Below are the code and all the weights of a small trained network. Each question names an input and a class and asks about switching units off, where a switched-off unit gives its printed mean instead of its output.

import numpy as np


def w(rows, s, z=0):
    codes = np.array(rows[::2]) - 128.0
    scale = np.full(codes.shape[1], s)
    scale[-1] = z or s
    return codes * scale


def f(y):
    return np.maximum(y, 0)


def log_softmax(a):
    a = a - a.max(-1, keepdims=True)
    return a - np.log(np.exp(a).sum(-1, keepdims=True))


def net(x, mask):
    res = np.array(x, float).reshape(1, 6) / 4 @ E
    y = f(res @ A[0][:, :-1].T + A[0][:, -1])
    res = res + np.where(mask, y, B[0][:, -1]) @ B[0][:, :-1]
    return log_softmax(res[-1] @ U[:, :-1].T + U[:, -1])


A, B = {}, {}
E = w([
[190,168,122,156,125,163,254,171,178,131,221,67],'x0',
[123,43,91,208,148,128,79,168,42,55,195,112],'x1',
[44,80,104,183,22,213,153,120,146,72,87,75],'x2',
[141,137,191,201,124,118,179,100,140,83,113,113],'x3',
[53,185,105,155,207,129,193,160,172,187,75,124],'x4',
[197,74,37,138,132,121,107,225,126,232,154,182],'x5',
],0.008)
A[0] = w([
[163,157,194,164,53,177,251,124,193,169,124,87,241],'neuron 1',
[36,219,122,112,135,166,103,177,217,214,51,124,213],'neuron 2',
[138,110,163,48,50,176,157,102,157,110,121,98,169],'neuron 3',
[128,86,97,198,125,127,202,147,132,65,205,109,216],'neuron 4',
[73,62,57,129,104,152,120,205,133,68,155,118,207],'neuron 5',
[112,165,213,106,254,31,102,85,110,140,80,107,251],'neuron 6',
[207,66,66,129,120,101,96,185,67,96,187,141,219],'neuron 7',
[87,176,195,131,231,76,80,22,114,60,95,135,178],'neuron 8',
[89,69,111,107,225,87,60,65,60,60,125,193,194],'neuron 9',
[135,125,211,105,31,152,143,76,130,72,121,83,254],'neuron 10',
[201,124,119,63,178,149,109,166,146,169,105,188,191],'neuron 11',
[118,116,155,103,18,187,129,21,155,118,125,102,128],'neuron 12',
],0.0073,0.0036)
B[0] = w([
[202,194,111,73,186,183,171,157,164,59,112,89,250],'neuron 1',
[85,67,23,45,193,84,202,43,114,127,75,135,250],'neuron 2',
[179,175,106,54,53,136,68,87,229,120,145,116,190],'neuron 3',
[161,171,178,156,133,218,145,213,121,134,175,63,225],'neuron 4',
[87,80,67,112,109,206,119,172,56,103,202,58,216],'neuron 5',
[90,151,186,158,145,74,198,81,165,129,158,241,255],'neuron 6',
[115,104,62,175,152,70,98,217,87,187,189,105,254],'neuron 7',
[112,96,213,174,58,79,191,67,152,54,158,214,244],'neuron 8',
[80,81,212,240,75,73,94,149,79,141,77,207,247],'neuron 9',
[190,186,167,167,35,165,45,80,163,93,51,103,230],'neuron 10',
[146,152,81,82,163,60,120,159,122,184,155,198,228],'neuron 11',
[182,180,115,49,57,157,52,71,172,48,2,104,205],'neuron 12',
],0.0079,0.0099)
U = w([
[161,197,154,169,185,180,226,184,142,80,175,81,125],'0',
[177,152,79,100,153,51,83,204,103,162,215,167,171],'1',
[67,131,254,193,104,66,156,101,116,54,155,236,3],'2',
[50,117,81,41,199,80,191,70,132,106,81,182,170],'3',
[34,69,106,224,56,180,62,190,30,66,141,69,95],'4',
[181,197,174,48,79,146,103,55,175,10,78,130,57],'5',
],0.0086,0.0017)

Each question gives the input, the list of numbers given to net, and the class t.
The units are the neurons (one row each of A and B). Each row of codes is followed by its name. A weight is (code - 128) times the scale printed after its matrix; where a second scale follows, it is the last column's (A, B and U).
mask holds one flag per neuron, in row order. A switched-off neuron (its flag False) gives its mean, the last column of its row in B, instead of its output. The means were averaged over made-up inputs and are rounded, as every weight is.
A unit's drop is (log p(t) with every unit on - log p(t) with that unit switched off) / (log p(t) with every unit on - log p(t) with every unit switched off).
The circuit of an input: a set's keep is (log p(t) with only the set's units on - log p(t) with every unit switched off) / (log p(t) with every unit on - log p(t) with every unit switched off). Starting from all 12 units, units are removed one at a time, each time the one whose removal leaves the highest keep (on an exact tie, the one counted first), for as long as the keep stays at least 0.8.
units of the circuit, in order: the units of the circuit, biggest drop first
unit that matters most: the unit with the biggest drop
top k neurons: the k neurons with the biggest drops, biggest first
drop when u is switched off: that unit's drop, to one decimal
input [7,3,8,-6,2,-5], class 5: unit that matters most	neuron 12
input [-8,-7,6,8,2,6], class 3: top 2 neurons	(neuron 2; neuron 4)
input [-6,-8,-5,-7,-3,-3], class 2: top 4 neurons	(neuron 8; neuron 6; neuron 9; neuron 1)
input [5,-3,-8,5,-7,0], class 1: units of the circuit, in order	(neuron 11; neuron 8)
input [2,-6,-7,-3,2,6], class 3: top 2 neurons	(neuron 2; neuron 4)
input [4,7,5,4,3,-4], class 0: top 3 neurons	(neuron 4; neuron 1; neuron 9)
input [-8,-6,-4,8,-3,-8], class 2: top 2 neurons	(neuron 8; neuron 6)
input [-4,-3,7,5,4,3], class 5: top 3 neurons	(neuron 7; neuron 12; neuron 11)
input [6,-1,-7,-1,3,-5], class 2: top 3 neurons	(neuron 6; neuron 8; neuron 5)
input [-2,-6,-5,-7,2,-8], class 2: top 3 neurons	(neuron 8; neuron 6; neuron 1)
input [-6,-5,0,-1,0,2], class 3: drop when neuron 2 is switched off	0.3
input [3,-3,-4,7,6,7], class 3: drop when neuron 2 is switched off	0.5
input [-7,-2,-4,-5,2,-5], class 2: drop when neuron 6 is switched off	0.0
input [5,-5,-2,6,8,6], class 3: units of the circuit, in order	(neuron 2)
